Below is a small trained network, with its code and all its weights. Each question gives an input and a class and asks what happens when units are switched off, that is, made to give their printed mean instead of their output.

import numpy as np


def w(rows, s, z=0):
    codes = np.array(rows[::2]) - 128.0
    scale = np.full(codes.shape[1], s)
    scale[-1] = z or s
    return codes * scale


def f(y):
    return y / 2 * (1 + np.tanh(0.7978845608 * (y + 0.044715 * y**3)))


def log_softmax(a):
    a = a - a.max(-1, keepdims=True)
    return a - np.log(np.exp(a).sum(-1, keepdims=True))


def net(x, mask):
    res = np.array(x, float).reshape(1, 2) / 4 @ E
    y = f(res @ A[0][:, :-1].T + A[0][:, -1])
    res = res + np.where(mask, y, B[0][:, -1]) @ B[0][:, :-1]
    return log_softmax(res[-1] @ U[:, :-1].T + U[:, -1])


A, B = {}, {}
E = w([
[42,146,209,148,78,82,235,56,153,248,155,123],'x0',
[126,167,135,204,152,109,129,51,48,167,203,198],'x1',
],0.011)
A[0] = w([
[117,123,150,115,122,172,150,184,194,108,76,81,6],'N1',
[127,131,159,142,48,82,163,121,110,186,158,101,2],'N2',
[139,96,143,74,111,130,178,174,182,139,103,92,254],'N3',
[131,125,171,74,104,137,131,144,196,143,47,112,58],'N4',
[135,151,207,254,93,79,174,46,91,197,142,217,254],'N5',
[154,111,122,140,161,161,70,149,123,98,146,118,2],'N6',
[151,101,101,110,113,143,146,213,147,111,72,69,254],'N7',
[169,107,125,98,151,188,48,167,108,89,94,169,166],'N8',
[145,201,113,165,200,112,122,95,96,180,148,168,79],'N9',
[191,134,73,214,234,179,67,157,61,77,168,200,149],'N10',
[179,172,101,200,160,163,67,92,53,154,170,173,124],'N11',
[44,150,168,120,83,73,157,101,186,180,128,84,227],'N12',
[157,88,151,126,147,167,63,130,113,92,92,165,9],'N13',
],0.0078,0.0037)
B[0] = w([
[82,194,196,182,187,57,66,120,189,48,92,99,169],'N1',
[43,102,254,121,134,139,62,77,218,141,110,85,173],'N2',
[144,181,103,209,131,134,152,157,131,115,51,239,190],'N3',
[118,125,192,195,128,110,98,100,210,26,106,180,168],'N4',
[154,151,134,156,64,193,120,189,166,104,32,179,248],'N5',
[33,104,230,112,127,116,96,75,184,130,125,62,162],'N6',
[148,172,97,172,99,154,81,152,155,60,89,185,207],'N7',
[102,103,100,78,40,193,149,51,170,139,108,105,213],'N8',
[106,168,169,175,130,100,91,76,169,56,154,111,169],'N9',
[144,108,158,147,30,172,125,85,152,157,52,157,226],'N10',
[144,194,164,185,148,72,107,158,194,56,118,175,188],'N11',
[100,78,70,91,44,201,109,75,139,143,83,118,218],'N12',
[80,28,166,71,99,117,106,48,183,173,186,50,164],'N13',
],0.0076,0.017)
U = w([
[27,46,224,77,77,158,122,79,207,148,121,75,71],'0',
[91,201,226,221,182,41,77,163,184,31,133,198,94],'1',
[177,131,79,133,79,183,150,191,113,130,97,232,253],'2',
[198,45,131,15,210,62,174,179,56,222,194,69,2],'3',
[166,1,65,81,220,55,188,192,65,245,212,65,2],'4',
[119,132,78,69,193,50,200,193,60,158,203,68,2],'5',
],0.0069,0.0037)

Each question gives the input, the list of numbers given to net, and the class t.
The units are the neurons (one row each of A and B). Each row of codes is followed by its name. A weight is (code - 128) times the scale printed after its matrix; where a second scale follows, it is the last column's (A, B and U).
mask holds one flag per neuron, in row order. A switched-off neuron (its flag False) gives its mean, the last column of its row in B, instead of its output. The means were averaged over made-up inputs and are rounded, as every weight is.
A unit's drop is (log p(t) with every unit on - log p(t) with that unit switched off) / (log p(t) with every unit on - log p(t) with every unit switched off).
The circuit of an input: a set's keep is (log p(t) with only the set's units on - log p(t) with every unit switched off) / (log p(t) with every unit on - log p(t) with every unit switched off). Starting from the 12 units with the biggest drops (on a tie, the unit counted first), units are removed one at a time, each time the one whose removal leaves the highest keep (on an exact tie, the one counted first), for as long as the keep stays at least 0.8.
circuit, biggest first: the units of the circuit, biggest drop first
unit that matters most: the unit with the biggest drop
k most important neurons: the k neurons with the biggest drops, biggest first
drop when u is switched off: that unit's drop, to one decimal
input [6,-7], class 1: 4 most important neurons : (N3, N8, N4, N1)
input [-3,-3], class 2: circuit, biggest first : (N2)
input [-4,3], class 0: 4 most important neurons : (N3, N5, N7, N10)
input [5,6], class 1: 2 most important neurons : (N8, N9)
input [5,-6], class 1: circuit, biggest first : (N3, N8)
input [-1,0], class 2: 2 most important neurons : (N2, N1)
input [-1,2], class 2: 4 most important neurons : (N1, N2, N4, N6)
input [-7,7], class 0: 2 most important neurons : (N10, N8)
input [-4,-6], class 1: 3 most important neurons : (N1, N7, N12)
input [-8,-8], class 0: 4 most important neurons : (N8, N13, N6, N11)
input [1,3], class 2: 4 most important neurons : (N1, N4, N6, N2)
input [0,-3], class 2: 2 most important neurons : (N11, N2)
input [-1,3], class 2: 2 most important neurons : (N1, N2)
input [-7,-5], class 0: unit that matters most : N8
input [-8,1], class 0: drop when N10 is switched off : 0.0
input [2,2], class 2: drop when N4 is switched off : 0.1
input [4,-5], class 1: drop when N8 is switched off : 0.4
